Here are made-up things, facts about them, and rows of numbers that follow some of those facts. Name the thing behind each unnamed row.

How the things are related:
Ψ: belongs to class; β: points at; Π: is of sort
[biflestu,brebek,brepla,bretuplil,dirine,drelun,drevukin,dudrak,fedis,fibrus,fuvati,gralos,kizepa,maklus,midun,milil,muto,nobrul,pefam,potra,sidu,trabo,trastiples,trelel,trokolan,vaze,vepa,vusum,zeklo,ziti,zopliklir,zusegru] Ψ 8
[bomufol,fepla,kluses,komil,kuflun,mamum,modresil,pavom,plebek,pudis,sasik,sezu,tezubres,trubru] Ψ 524
[brekun,brukan,bruko,golol,luflo,skeple,somes,suno,trostudil,votas] Ψ 885
[brusta,deflin,flilam,klapil,laval,mafe,mafofe,meples,negefles,nomom,notrel,pebrik,plinir,plodra,plubre,sostik,tabo,tefle,tregrufol,tuskim,vevogrom] Ψ 290
[dekel,dito,kupler,mone,nadrer,nalevi,nuplas,ploka,safol,sibrar,tufi,tuskik,zeskel] Ψ 823
[druzak,fegugre,grebras,kledar,kletrum,masul,stopu,trofligrak] Ψ 242
[fulidren,padrin,pefo,sefi,sogi,trimel] Ψ 982
[brebek,fepla] β flilam
[deflin] β nomom
[deflin,nuplas] β sefi
[deflin,fepla] β skeple
[deflin,tabo] β tuskik
[deflin] β pefam
[deflin] β kizepa
[deflin] β sogi
[dekel] β sostik
[dekel,luflo] β dito
[dirine,trelel,vevogrom] β negefles
[dirine] β tuskim
[druzak,mafofe,trelel] β drevukin
[druzak,nuplas] β milil
[fegugre,potra,vevogrom] β bomufol
[fegugre,pudis] β padrin
[fepla] β masul
[fepla] β bretuplil
[fepla] β kuflun
[fepla] β zeskel
[grebras,trofligrak] β nalevi
[grebras,mafofe] β plinir
[grebras] β vaze
[klapil] β zopliklir
[klapil] β mone
[klapil,nuplas] β sidu
[klapil,potra] β maklus
[klapil] β fibrus
[klapil] β bruko
[kupler,notrel] β stopu
[luflo] β kledar
[mafofe] β zeklo
[midun] β somes
[midun,sasik] β ziti
[midun,notrel] β pavom
[midun] β pebrik
[modresil,sasik] β vusum
[nobrul] β golol
[nobrul] β dudrak
[notrel] β brusta
[notrel] β pefo
[notrel] β plubre
[nuplas,pudis] β plebek
[potra] β ploka
[potra] β drelun
[potra] β safol
[potra] β brepla
[potra] β brukan
[pudis] β vepa
[pudis,sezu] β gralos
[pudis] β muto
[sasik] β nadrer
[sasik,trabo] β fedis
[sezu,tabo] β brekun
[tabo] β meples
[tefle] β fulidren
[tefle] β tufi
[tezubres] β tregrufol
[trabo,trelel] β biflestu
[trofligrak] β komil
[vevogrom] β kluses
[vevogrom] β kletrum
[zusegru] β suno
[zusegru] β trastiples
[zusegru] β trimel
[zusegru] β mamum
[zusegru] β plodra
Π 112 <- biflestu,bruko,luflo,mamum,mone,negefles,plebek,sefi,sezu,suno,vaze,vepa,zopliklir
Π 865 <- bomufol,bretuplil,brukan,dito,druzak,fepla,fulidren,golol,klapil,kledar,komil,kuflun,laval,mafofe,modresil,nadrer,nobrul,nuplas,padrin,pefo,plodra,pudis,safol,tezubres,trokolan,zeklo
Π 381 <- brebek,dekel,drelun,drevukin,fedis,fegugre,flilam,kletrum,mafe,maklus,masul,meples,milil,nalevi,nomom,plinir,skeple,somes,sostik,tefle,trabo,tregrufol,trimel,trubru,tuskik,vusum,zusegru
Π 207 <- brekun,brusta,deflin,dirine,dudrak,gralos,midun,muto,notrel,pavom,ploka,potra,sibrar,sogi,stopu,trelel,trofligrak,votas
Π 615 <- brepla,fibrus,fuvati,grebras,kizepa,kluses,kupler,pebrik,pefam,plubre,sasik,sidu,tabo,trastiples,trostudil,tufi,tuskim,vevogrom,zeskel,ziti

Named rows:
pefo: [ -1 -17 -10  26 -43   2  34  28 -18 -10  15]
trostudil: [ 11 -20 -19  -2 -36 -13  14  17  -4 -14  69]
dito: [ 23  -8 -31  12 -50 -17  37  19  18  -3   9]
dekel: [ 22 -13 -25  -1 -41 -16  41   3  44 -11  11]
komil: [ 32  -7 -40   5 -37 -18  27  27   5 -14  19]
tefle: [ 35 -15 -41   1 -24 -19  42  16  34 -10   8]
negefles: [ 39   1 -47  24  -3 -30  32  17   3 -12  19]
dirine: [  2  -5 -18  40  -8   4  50   3 -33 -17 -20]
pebrik: [ 32 -15 -33  17 -38 -13  30  29  37  -6  25]
midun: [ 10 -26 -11  35 -40   0  47  15   8  -1  -1]
nadrer: [ 27 -24 -28  26 -57  -4  35  28  33   3  16]
brusta: [ 34 -26 -36  24 -50 -19  35  27  48  16  26]
mafe: [ 30 -15 -37  11 -38 -21  37  19  41   0  23]
fegugre: [  8 -20 -23 -17 -27 -18  52 -16 -33 -12  27]
bomufol: [ 20   2 -40   0 -34 -17  37  11  -9 -16  17]
sogi: [  9 -14 -15  19 -40 -16  40  13 -18   2  16]
masul: [ 13 -29 -19   3 -42 -14  31  12 -12  -4  50]
plinir: [ 36 -20 -38  24 -30 -19  40  20  42   4  16]
drelun: [  7 -13 -13  27 -43 -13  57  10 -14   9  -2]
zeskel: [ 28 -13 -31  19 -52 -20  37  10  30   8  25]
kluses: [ 27  -8 -34  14 -35 -17  28  14  26  -9  33]
meples: [ 33 -27 -36  16 -52 -20  47  19  48  18  15]
trastiples: [  5 -13 -10  32 -40 -15  49  20 -23   4   1]
fuvati: [  6 -13 -13  32 -41 -17  52  14 -19   5  -3]
gralos: [  8 -16 -12  19 -47 -20  62   6 -22  15  -7]
kupler: [ 28 -25 -24  11 -51 -11  43   5  52   1  12]
trubru: [ 26 -13 -32   6 -39 -23  31  14  38  -6  35]
fibrus: [ 12  -4 -18  23 -29 -20  48  16 -39  -2  -5]
biflestu: [  8  -2 -16  41 -17  -8  40  22 -15  -6   7]
tezubres: [ 28 -28 -36  14 -47   3  37  14  37  -3  13]

Which thing is each row?
[ 14  -6 -31  10 -29   1  40  12   9 -20   3] | nuplas
[ 40 -33 -34  11 -34  -6  15  33  78 -20  30] | sasik
[ 11 -30 -26   5 -48  -1  18  21 -14  -7  54] | golol
[ 34 -34 -31  16 -47  11  21  37  70 -11  21] | modresil
[ 25 -24 -43  42 -10  21  25  32  28 -19   6] | mafofe
[  5 -13  -9  11 -34  -9  58   6  -5  -7 -13] | brebek
[ 30 -20 -33  12 -46 -24  44  18  49   5  24] | flilam
[ 15 -38  -9  38 -59   1  49  24  36  19   4] | vusum
[ 11 -36 -32  32 -12  20  27  17 -29 -22  25] | druzak
[ 24   2 -33 -25 -29 -30  42  -2  22 -15  30] | sezu
[  5 -11 -24  61   4  16  42  12 -26 -23 -18] | trelel
[ 29  -6 -37   4 -33 -26  22  19  26  -4  50] | mamum
[ 21   1 -30  10 -42 -14  32  20   3 -12  10] | safol
[ 29 -12 -42  19 -14  -9  49   4  14 -10   2] | vevogrom
[  8   1 -19  10 -18 -19  62  -1 -54 -10 -20] | potra
[ 30 -28 -28  12 -36  -7  34  26  52  -3  15] | notrel
[ 17  -8 -33 -18 -35  -1  42   2   2 -16  16] | pudis
[ 15 -39 -20   3 -52 -11  23  10  15   4  68] | somes
[ 30 -10 -38  21 -29 -16  32  24  27  -7  21] | tuskim

Now the same things, written a new way:
Known rows:
trostudil: [  5   7   7   2  -3  30  24  13   0  -6   7 -13  10  12 -24 -11   2   5
 -30  14   9 -29]
sezu: [-31 -37  17 -22 -52  -1  -9   0   2  29  24   8 -32 -27 -16  15  -5 -17
   8 -18 -16 -15]
zusegru: [-11   7   7   5  28  18   5  -6  15 -12   3  -4  -8 -12   7  21  -1   1
  17   2  10  -9]
druzak: [  2  40   5   4   0 -24 -16  -6 -47   6  -6 -28  19 -36  51 -16  16   3
 -31   0  55  43]
vusum: [-39   9  -3  16  32   1   5   8  19 -29 -15 -29 -46  -6 -19  11  23   4
  23   8  14 -30]
mone: [ -9   6 -22 -10 -18 -30  16 -11  -5   7   0   5  12  -9  -7  -4  -8 -10
  11 -36 -12   1]
ziti: [ -2   2  -1  -3  32   9  10   4  -3 -12 -10 -29 -18  -6 -17   9  10  25
   2  10  11 -24]
golol: [ 11   6  18  -2  11  18  11  27   8 -19   1   1  15  -5   1 -21   9 -14
 -26  22   2 -24]
sostik: [ 15  15  -9  32 -26  -5 -16 -11   7 -18  -3  29  11  29 -19  -1 -18  -1
  12 -10  -1  25]
nobrul: [  1  -2  17  -8  30  12 -16  14   1  -5   1  -2   6 -32  10   6   6  10
   1  10  11  -7]
kuflun: [ 28 -33  -3 -27 -19 -14 -10   6  23   4   5  -6  -7 -22  -8  -6  13 -26
   0 -16 -13   6]
bomufol: [  6 -43 -19 -17  14  12 -25  22  12  36  39   5  10 -13 -14   3  12 -31
  18   6 -33   2]
pudis: [ -5 -38  10 -19 -31   2 -33  13  12  44  24   7 -16 -28  -5   4  10 -19
  -1  -1 -21 -11]
tufi: [ 15   5 -20  -1 -11 -25   6 -15  -2  22   4  -6  12   4 -19  -5   1  22
  -4 -26  -9   1]
drevukin: [ -3   2  -2   9  28   7  31 -22  19   8  -8 -11   2 -31  41  -4  10 -10
  -1  11  62  13]
bruko: [-11   9   9 -10   3  21  38  14  -9 -23   4   2  12   0 -13 -10  -4 -23
 -13  12   2 -25]
fegugre: [-28  47 -22  24  19  20 -32  -2 -46   8  32 -30   5  12  20  27  -1  -3
  14   2 -14  13]
dito: [ 22  25  13   5  -1 -28 -44  -9  13 -15  20  26  47 -14 -47 -13   1  14
   3 -40  -4  42]
fuvati: [ 14  -4 -10  -8  23  13  12  -8  -4  -5   5 -14   7 -10  -8  16   4  26
  -4   2  15 -21]
plinir: [-10  10 -17  30  -6  -6   0  -8  16  -1 -24  32 -17  18   0  -2 -23  10
 -29   1   8  35]
votas: [ -1  12  26  -8   5  18  26   3   0 -15  -3   6   2  25  -1 -12  18 -16
 -19  22  -3 -20]
gralos: [ -7  -2  19 -20   6  11   1  -7 -15   5   8  14 -13  -1  15  30  20  10
  12  11 -10 -32]
pavom: [ 13 -27  17 -39  -1  -1  11  -6  22  14  -8 -11 -31  12   0  -9   1 -16
   2 -11 -36  22]
padrin: [ -8 -51  -7  -8 -35  20 -35  30  21   8   9  19  11  11  -3  -3  -2 -10
   0  26 -29  -7]
trofligrak: [-33  54  -5 -10  37  -2 -19 -19 -45 -11  -7  -3 -22   6   4  13  10  36
 -47  -1  -6  50]
pefo: [  8 -49   3 -20 -27   7 -15  23  31 -10  -9   4   4   9   8 -18 -11 -12
  -6  16 -21   6]
potra: [-14   1   8 -12  50  20  -3  -1 -19  13  16   6  10   4  11  17  18   5
  18  24 -11 -13]
stopu: [  9  48  23 -24  28   8   6  -8 -44 -20 -11 -50 -10  27  54   3 -29  17
  -3 -19 -39  40]
zopliklir: [ -7  -1 -10 -21  26  10  21  -1  -9 -19  -2   2   8 -23   5  19  -2  -4
  12  -3   5 -20]
muto: [  2   2  10 -19  28  10   9 -11 -10  -3   1   8  -7   6  14  21  22   7
   7  13  -2 -19]

Which thing is each row?
[-30 -38  -3  -1  -9 -14 -10  14  14  20  -3 -42 -54  -8 -54 -22  18   6
   4  -3   5  -1] | sasik
[  4  10 -15   1  -5 -40 -10   4   9   3 -10  -4  -1 -13  -9 -18  18  -2
  -2 -22 -13  -2] | nadrer
[ 18  56 -13  -3  15 -10 -41  -1 -37 -42   5 -18  24  -8  -2  11  13   4
 -12 -17   7  30] | kledar
[-32   3  11  26  33  10   6   0  11   2  -4 -28 -18 -13   8   1  14  -3
  27  15  42 -10] | trabo
[ 22 -31  25 -21 -29 -11 -21  11  22  11  11  -7  -3 -25  -6 -14   5 -21
   9 -18  -6  14] | fepla
[  3   2  17   7 -35 -40 -11  -1   0  33   6   6  12 -27  24 -15  15   2
 -12 -23   6   6] | nuplas
[-24   2 -11 -16  38  13  21  -6  -4 -21  -8  13  -2 -27  -8  21  -9   8
 -14   3   5  -4] | vaze
[  2   3  27  -2   2  -6   4  -4   6  33   4 -34   1  -1   6 -20 -44  38
   2 -32 -30  24] | kupler
[  3 -34  14 -18  -8  -4 -24  18  21  16  13  -7  -8 -28 -16  -9   6 -15
  -2  -8 -10  18] | tezubres
[ 21  -3 -21  28 -17  -9  -6  -1 -25  19  -3   7  19  32  -6 -17 -18  12
   1  12   9  13] | tuskim
[  7  61 -22   2  -1  -3  -5 -19 -23 -33  -1 -38  -2   6  21  20   3 -10
   2 -22   4  17] | masul
[  8 -27 -13 -11 -18   5  12 -13  43   7  11  -8 -26  -3 -16   4   5 -29
   6 -16 -16   7] | trubru
[ -4  56 -33  11  18   2  -8 -14 -35 -21  11 -34   9  11  22  18   1 -14
   6 -11   2  13] | kletrum
[-19  24  41  -1   6  34  -5  12   3 -32  24  26  31  -4 -55 -14 -13  -3
  -9   2  14  12] | luflo
[ -5 -37 -16  -4 -37  14  -3   3  49 -19  -8  12  -6  31  -4  -3  -8 -20
   9  14  -9   3] | trimel
[ 24 -36 -23 -17  -9   5  -1   0  13  31  21 -17  -4  -3 -31   1   7 -10
   6 -10  -8   1] | kluses
[ -9  -7  14  -4  57  17   3  -4 -17  25  13  -2  23   1  27   1  18  -8
  32  28  22   6] | dirine

